Each row has a name. Each piece below is followed by the name of the row it came from. Each question is about the rows just above it.

nisab: [  37 -108   68   66   74   13  115   31  -65   53   78   22  -58  -54
   63  -44   60   49    4   64  -98  -96   30  -82   51  -50   -4 -112
  -12   53   70   59  -65  -34   47   36  -83   40   49  -72   35]
rilid: [  87  -42   74   31   -1   62  -34  -61  -68   51   -8   73 -106  -58
  101  -55   83   53   66   49  -42  -54   61  -55   37  -52   -1  -55
  -74   28   85   44  -61  -82  100   78  -47   62   93  -33   68]
simo: [  -1  -55  -74   28   82   44  -17   67   45  -85  -30    5  101   56
 -104   48  -88   -8   28  -96   30   34    7   35  -91   53   26   37
  101  -84 -103 -100   33  112 -103   22   44    9  -95   31   -8]
[ 53  66  49 -42] -> rilid
[ 34   7  35 -91  53] -> simo
[ -1 -55 -74  28  85  44] -> rilid
Where do [ -8  28 -96  30  34   7  35 -91  53  26  37] appear? -> simo

sud: [ 42  23 -37 -31 -76 -45 110   7  13]
Zalum: [ -3  10  -7  33  60  38 -70  -3 -21]
Kerot: [ -6  -5 -58  12  27  73   7 110 -88]
Bitun: [  88   77 -104   65  -45  -76   46   68  -79]
[-76 -45] -> sud
Where do [110   7] appear? -> sud
Where do [46 68] appear? -> Bitun
[  88   77 -104] is in which row? -> Bitun
[-3 10 -7 33] -> Zalum

falo: [-65 -22 -15  45 -34 -82   7  -1  19 -56]
sebe: [-27  14  25  36  22  -8  20 -35 -10 -70]
kamil: [-34 -11  72  35  44 -95  10   4  13 -12]
posiz: [-75  23 -18  11  23  33   1 -11  53 -56]
zut: [-26  -4  47  17  -2  11   7 -50  85 -39]
Bape: [-50  28  73  30  41 -10 121   0 -65 -60]
pipa: [ -18   12   66   18   23   73   25  120 -112    3]
Guzif: [ -4 -10  15  13  23 -68 -42  -1  17  17]
piv: [ -39   70   25   17   39 -103  -36   50  -32 -116]
Duve: [ 23 -18  11  23   1 -75  33  50 -36 -33]
gugi: [70 -2 35 15  4 59 -4 48 13 21]
Which row holds [  1 -75  33  50 -36]? -> Duve
[-75  23 -18  11  23  33   1] -> posiz
The row with [25 17] is -> piv
[-11  72  35  44 -95] -> kamil
[-18  11  23  33   1 -11  53] -> posiz
[  0 -65] -> Bape

